Below are the code and all the weights of a small trained network. Each question names an input and a class and asks about switching units off, where a switched-off unit gives its printed mean instead of its output.

import numpy as np


def w(rows, s, z=0):
    codes = np.array(rows[::2]) - 128.0
    scale = np.full(codes.shape[1], s)
    scale[-1] = z or s
    return codes * scale


def norm(h):
    return h / np.sqrt((h * h).mean(-1, keepdims=True) + 1e-5)


def f(y):
    return np.maximum(y, 0)


def log_softmax(a):
    a = a - a.max(-1, keepdims=True)
    return a - np.log(np.exp(a).sum(-1, keepdims=True))


def net(x, mask):
    res = np.array(x, float).reshape(1, 6) / 4 @ E
    u = 0
    for l in range(2):
        y = f(norm(res) @ A[l][:, :-1].T + A[l][:, -1])
        res = res + np.where(mask[u : u + 12], y, B[l][:, -1]) @ B[l][:, :-1]
        u += 12
    return log_softmax(norm(res)[-1] @ U[:, :-1].T + U[:, -1])


A, B = {}, {}
E = w([
[226,93,124,154,116,207],'x0',
[97,136,58,107,6,148],'x1',
[128,127,128,129,127,128],'x2',
[134,141,124,129,125,124],'x3',
[133,133,129,126,124,124],'x4',
[80,206,179,130,125,217],'x5',
],0.017)
A[0] = w([
[74,142,101,137,98,96,65],'L0N1',
[141,95,97,141,131,75,45],'L0N2',
[55,110,145,111,131,66,173],'L0N3',
[172,60,88,133,141,88,81],'L0N4',
[119,166,155,112,149,59,41],'L0N5',
[25,171,157,117,131,76,131],'L0N6',
[92,138,104,132,99,99,29],'L0N7',
[114,75,48,113,6,108,21],'L0N8',
[85,129,70,116,39,169,35],'L0N9',
[112,166,147,145,132,163,86],'L0N10',
[92,113,81,134,140,12,138],'L0N11',
[160,92,111,115,108,106,2],'L0N12',
],0.02,0.0049)
B[0] = w([
[116,97,142,67,87,82,166],'L0N1',
[90,202,173,161,68,115,168],'L0N2',
[103,59,150,165,131,184,183],'L0N3',
[120,148,104,167,136,73,204],'L0N4',
[90,94,112,211,170,164,157],'L0N5',
[130,252,109,114,164,67,192],'L0N6',
[122,103,133,73,96,96,154],'L0N7',
[124,143,38,66,237,205,248],'L0N8',
[104,144,157,195,24,74,219],'L0N9',
[121,81,133,106,163,167,158],'L0N10',
[142,9,169,111,97,146,202],'L0N11',
[158,139,88,150,152,132,158],'L0N12',
],0.035,0.017)
A[1] = w([
[98,133,133,117,81,253,107],'L1N1',
[131,221,153,126,210,53,73],'L1N2',
[128,117,144,237,36,188,13],'L1N3',
[146,139,67,143,50,194,52],'L1N4',
[219,118,211,95,126,236,67],'L1N5',
[121,185,162,143,36,33,62],'L1N6',
[201,53,126,5,146,95,3],'L1N7',
[224,173,105,114,148,211,126],'L1N8',
[211,67,158,218,126,28,123],'L1N9',
[230,160,13,184,108,6,79],'L1N10',
[85,195,142,157,24,162,96],'L1N11',
[166,134,115,169,27,208,111],'L1N12',
],0.019,0.0045)
B[1] = w([
[179,86,188,119,72,100,191],'L1N1',
[85,124,181,69,160,173,208],'L1N2',
[116,31,154,105,185,115,179],'L1N3',
[124,104,169,183,222,107,186],'L1N4',
[126,163,128,122,1,215,169],'L1N5',
[122,223,36,172,83,143,187],'L1N6',
[95,73,73,77,96,157,151],'L1N7',
[142,128,40,205,126,191,186],'L1N8',
[210,154,180,148,76,62,229],'L1N9',
[228,189,156,31,148,119,249],'L1N10',
[121,116,168,196,77,43,182],'L1N11',
[114,87,162,153,222,117,167],'L1N12',
],0.034,0.014)
U = w([
[133,26,188,237,130,62,254],'0',
[236,184,200,91,116,89,142],'1',
[59,26,52,77,115,128,132],'2',
[205,138,16,141,220,172,34],'3',
[46,163,218,99,210,198,115],'4',
[157,126,159,168,55,250,126],'5',
[43,235,124,155,57,62,82],'6',
],0.018,0.0039)

Each question gives the input, the list of numbers given to net, and the class t.
The units are the neurons (one row each of A and B). Each row of codes is followed by its name. A weight is (code - 128) times the scale printed after its matrix; where a second scale follows, it is the last column's (A, B and U).
mask holds one flag per neuron, layer by layer. A switched-off neuron (its flag False) gives its mean, the last column of its row in B, instead of its output. The means were averaged over made-up inputs and are rounded, as every weight is.
A unit's drop is (log p(t) with every unit on - log p(t) with that unit switched off) / (log p(t) with every unit on - log p(t) with every unit switched off).
The circuit of an input: a set's keep is (log p(t) with only the set's units on - log p(t) with every unit switched off) / (log p(t) with every unit on - log p(t) with every unit switched off). Starting from the 12 units with the biggest drops (on a tie, the unit counted first), units are removed one at a time, each time the one whose removal leaves the highest keep (on an exact tie, the one counted first), for as long as the keep stays at least 0.8.
circuit, biggest first: the units of the circuit, biggest drop first
unit that matters most: the unit with the biggest drop
top k neurons: the k neurons with the biggest drops, biggest first
top k neurons in layer l: the k neurons of layer l with the biggest drops, biggest first
input [-8,8,-4,5,8,0], class 2: top 2 neurons : (L0N8, L0N11)
input [8,8,-8,0,-2,-7], class 3: circuit, biggest first : (L0N8)
input [-6,4,8,1,-5,3], class 6: top 2 neurons : (L0N6, L0N9)
input [-8,-5,-1,-7,-1,4], class 4: top 2 neurons : (L0N6, L0N9)
input [-8,1,-4,1,-8,1], class 6: circuit, biggest first : (L0N8, L1N6)
input [0,-1,3,0,-8,-2], class 0: top 2 neurons : (L0N11, L0N6)
input [3,1,5,-5,0,-8], class 3: top 2 neurons : (L0N8, L0N9)
input [-7,1,-4,-1,-6,-2], class 2: top 2 neurons : (L0N11, L0N9)
input [1,-6,-7,-2,2,2], class 5: top 2 neurons : (L0N9, L0N6)
input [5,-8,1,2,-5,1], class 5: top 2 neurons in layer 0 : (L0N9, L0N4)
input [0,-3,2,-5,6,1], class 4: top 3 neurons in layer 0 : (L0N9, L0N11, L0N8)
input [-3,1,1,6,2,1], class 6: top 2 neurons : (L0N6, L0N8)
input [8,-2,2,5,0,1], class 5: top 4 neurons in layer 0 : (L0N9, L0N4, L0N2, L0N6)
input [5,-7,-7,6,-4,7], class 5: unit that matters most : L0N9
input [7,1,1,3,3,-4], class 3: top 2 neurons : (L0N9, L1N8)
input [-2,2,-2,3,6,-5], class 2: top 2 neurons in layer 0 : (L0N8, L0N11)
input [2,7,0,0,-8,3], class 0: top 2 neurons : (L0N9, L0N6)
input [-6,3,7,-7,0,2], class 6: top 2 neurons : (L0N6, L0N9)
input [4,1,8,-1,-7,1], class 0: top 2 neurons in layer 0 : (L0N6, L0N8)
input [-5,-6,-8,-8,7,5], class 4: unit that matters most : L0N6
input [-7,4,2,-4,5,2], class 6: top 2 neurons in layer 0 : (L0N6, L0N9)
input [-7,7,-6,-1,-7,0], class 2: top 3 neurons : (L0N8, L0N11, L0N2)
input [-2,8,-7,4,1,0], class 2: top 2 neurons in layer 0 : (L0N8, L0N2)
